Below are the code and all the weights of a small trained network. Each question names an input and a target symbol and asks about switching units off, where a switched-off unit gives its printed mean instead of its output.

import numpy as np


def w(rows, s, z=0):
    codes = np.array(rows[::2]) - 128.0
    scale = np.full(codes.shape[1], s)
    scale[-1] = z or s
    return codes * scale


def softmax(a):
    e = np.exp(a - a.max(-1, keepdims=True))
    return e / e.sum(-1, keepdims=True)


def log_softmax(a):
    a = a - a.max(-1, keepdims=True)
    return a - np.log(np.exp(a).sum(-1, keepdims=True))


def net(x, mask):
    ids = ['αβδεηθλμξπσφψ'.index(c) for c in x.split()]
    T = len(ids)
    res = E[ids] + P[:T]
    u = 0
    for l in range(2):
        r = res
        for j in range(3):
            rows = slice(4 * j, 4 * j + 4)
            q, k, v = (r @ M[l][rows].T for M in (Q, K, V))
            z = softmax(np.where(np.tri(T) > 0, q @ k.T / 4**0.5, -1e9)) @ v
            o = O[l][rows]
            res = res + np.where(mask[u + j], z, o[:, -1]) @ o[:, :-1]
        u += 3
    return log_softmax(res[-1] @ U[:, :-1].T + U[:, -1])


Q, K, V, O = {}, {}, {}, {}
E = w([
[114,212,157],'α',
[122,131,106],'β',
[119,136,71],'δ',
[158,90,168],'ε',
[173,66,194],'η',
[151,96,123],'θ',
[147,86,103],'λ',
[106,203,119],'μ',
[88,249,92],'ξ',
[118,220,167],'π',
[160,76,175],'σ',
[132,133,114],'φ',
[142,129,145],'ψ',
],0.019)
P = w([
[24,94,72],'0',
[8,93,142],'1',
[129,180,100],'2',
[109,90,39],'3',
[147,169,148],'4',
[178,208,110],'5',
[110,79,31],'6',
[151,172,157],'7',
[204,225,115],'8',
[105,68,25],'9',
[151,168,160],'10',
],0.014)
Q[0] = w([
[88,115,134],'L0H0',
[130,152,252],'L0H0',
[102,158,189],'L0H0',
[53,64,98],'L0H0',
[59,147,119],'L0H1',
[132,79,194],'L0H1',
[151,179,168],'L0H1',
[60,147,131],'L0H1',
[106,85,127],'L0H2',
[185,112,139],'L0H2',
[125,101,181],'L0H2',
[125,87,172],'L0H2',
],0.015)
K[0] = w([
[120,142,181],'L0H0',
[183,174,156],'L0H0',
[166,180,199],'L0H0',
[10,120,216],'L0H0',
[57,162,84],'L0H1',
[101,171,92],'L0H1',
[248,79,84],'L0H1',
[82,71,111],'L0H1',
[108,87,142],'L0H2',
[183,135,79],'L0H2',
[219,97,134],'L0H2',
[142,85,108],'L0H2',
],0.014)
V[0] = w([
[233,92,57],'L0H0',
[200,58,197],'L0H0',
[207,136,136],'L0H0',
[212,156,69],'L0H0',
[230,119,74],'L0H1',
[104,53,177],'L0H1',
[110,33,135],'L0H1',
[151,177,49],'L0H1',
[128,254,214],'L0H2',
[84,131,155],'L0H2',
[150,185,78],'L0H2',
[130,107,72],'L0H2',
],0.0081)
O[0] = w([
[3,70,148,96],'L0H0',
[141,106,175,1],'L0H0',
[117,50,158,57],'L0H0',
[26,91,143,112],'L0H0',
[119,109,142,94],'L0H1',
[98,85,188,102],'L0H1',
[42,72,173,123],'L0H1',
[97,155,59,172],'L0H1',
[201,189,106,187],'L0H2',
[251,155,207,155],'L0H2',
[178,183,120,196],'L0H2',
[80,135,159,146],'L0H2',
],0.0055,0.0062)
Q[1] = w([
[28,199,164],'L1H0',
[51,248,139],'L1H0',
[111,111,147],'L1H0',
[131,161,163],'L1H0',
[100,79,73],'L1H1',
[135,107,154],'L1H1',
[83,126,34],'L1H1',
[133,110,141],'L1H1',
[154,123,150],'L1H2',
[118,102,128],'L1H2',
[128,128,189],'L1H2',
[172,100,143],'L1H2',
],0.017)
K[1] = w([
[135,219,167],'L1H0',
[150,251,138],'L1H0',
[100,123,139],'L1H0',
[115,136,157],'L1H0',
[120,124,87],'L1H1',
[155,129,136],'L1H1',
[18,135,6],'L1H1',
[120,143,141],'L1H1',
[116,100,193],'L1H2',
[155,102,109],'L1H2',
[162,123,223],'L1H2',
[149,95,99],'L1H2',
],0.014)
V[1] = w([
[108,142,143],'L1H0',
[110,102,126],'L1H0',
[177,128,91],'L1H0',
[114,56,122],'L1H0',
[77,106,78],'L1H1',
[134,115,63],'L1H1',
[96,146,111],'L1H1',
[166,113,112],'L1H1',
[130,185,155],'L1H2',
[169,142,52],'L1H2',
[184,140,129],'L1H2',
[253,158,149],'L1H2',
],0.017)
O[1] = w([
[170,49,115,126],'L1H0',
[162,118,210,94],'L1H0',
[135,205,13,176],'L1H0',
[81,214,179,40],'L1H0',
[3,102,143,177],'L1H1',
[174,164,77,188],'L1H1',
[152,204,37,171],'L1H1',
[202,148,182,123],'L1H1',
[3,217,193,177],'L1H2',
[58,91,177,250],'L1H2',
[114,88,221,152],'L1H2',
[130,116,160,162],'L1H2',
],0.0057,0.019)
U = w([
[211,168,103,173],'α',
[152,93,79,61],'β',
[141,79,39,86],'δ',
[159,115,141,156],'ε',
[172,84,158,254],'η',
[115,91,124,95],'θ',
[23,49,146,207],'λ',
[153,145,99,31],'μ',
[93,254,141,33],'ξ',
[233,176,105,181],'π',
[154,113,161,211],'σ',
[145,97,93,47],'φ',
[193,76,81,154],'ψ',
],0.0068,0.0052)

Each question gives the input, a string of symbols that net reads in full, and the target symbol t.
The units are the heads (4 rows each of Q, K, V and O). Each row of codes is followed by its name. A weight is (code - 128) times the scale printed after its matrix; where a second scale follows, it is the last column's (O and U).
mask holds one flag per head, layer by layer. A switched-off head (its flag False) gives its mean, the last column of its rows in O, instead of its output. The means were averaged over made-up inputs and are rounded, as every weight is.
A unit's drop is (log p(t) with every unit on - log p(t) with that unit switched off) / (log p(t) with every unit on - log p(t) with every unit switched off).
The circuit of an input: a set's keep is (log p(t) with only the set's units on - log p(t) with every unit switched off) / (log p(t) with every unit on - log p(t) with every unit switched off). Starting from all 6 units, units are removed one at a time, each time the one whose removal leaves the highest keep (on an exact tie, the one counted first), for as long as the keep stays at least 0.8.
units of the circuit, in order: the units of the circuit, biggest drop first
most important unit: the unit with the biggest drop
heads that matter: for each layer, one digit per head in row order, 1 if its drop is at least 0.15 and else 0, layers parted by /
input λ λ φ η π α λ ξ λ η, target λ: most important unit -> L0H2
input δ λ ε α, target δ: heads that matter -> 001 / 011
input λ σ β θ, target λ: heads that matter -> 011 / 110
input λ η η ψ ξ δ β, target λ: heads that matter -> 001 / 110
input λ ξ λ λ φ λ ψ, target λ: units of the circuit, in order -> [L0H2; L1H1]
input η σ λ λ, target η: units of the circuit, in order -> [L1H0; L0H0; L0H1; L1H1]
input ξ φ λ λ δ δ θ, target ξ: units of the circuit, in order -> [L1H2; L1H0; L0H1; L0H0]
input λ λ ξ α, target λ: heads that matter -> 001 / 111
input ξ ψ π λ, target ξ: units of the circuit, in order -> [L1H2; L1H0; L0H0]
input λ λ π ξ π ε π ξ λ φ, target λ: units of the circuit, in order -> [L0H2; L1H1; L1H2]
input ξ π δ λ ψ ξ ψ, target ξ: units of the circuit, in order -> [L1H2; L1H0; L0H1]
input δ σ λ δ α λ, target δ: heads that matter -> 101 / 011
input δ λ ξ η λ λ δ η π π, target δ: heads that matter -> 001 / 100
input λ λ λ ε λ λ λ μ λ ξ, target λ: units of the circuit, in order -> [L1H1; L0H2; L0H1]
input η σ η, target η: most important unit -> L1H2
input δ λ ξ λ λ φ α, target δ: units of the circuit, in order -> [L1H0; L0H2]
input λ δ β λ δ λ λ σ λ α, target λ: units of the circuit, in order -> [L1H1; L0H2]
input δ δ α λ λ ψ π, target δ: units of the circuit, in order -> [L1H0; L1H2; L0H2; L1H1]
input λ λ ξ δ ξ λ ξ σ λ σ, target λ: units of the circuit, in order -> [L0H2; L1H0]
input δ μ λ, target δ: units of the circuit, in order -> [L1H2; L1H1; L0H2]
input ξ α λ λ λ, target λ: units of the circuit, in order -> [L1H2; L0H0]
input ξ π λ ξ λ λ λ β ε ε, target ξ: heads that matter -> 110 / 111
input η α δ λ, target η: most important unit -> L1H0
input λ σ ξ ψ λ φ θ, target λ: heads that matter -> 001 / 110
input δ λ λ ξ λ ξ λ π δ, target δ: heads that matter -> 001 / 110
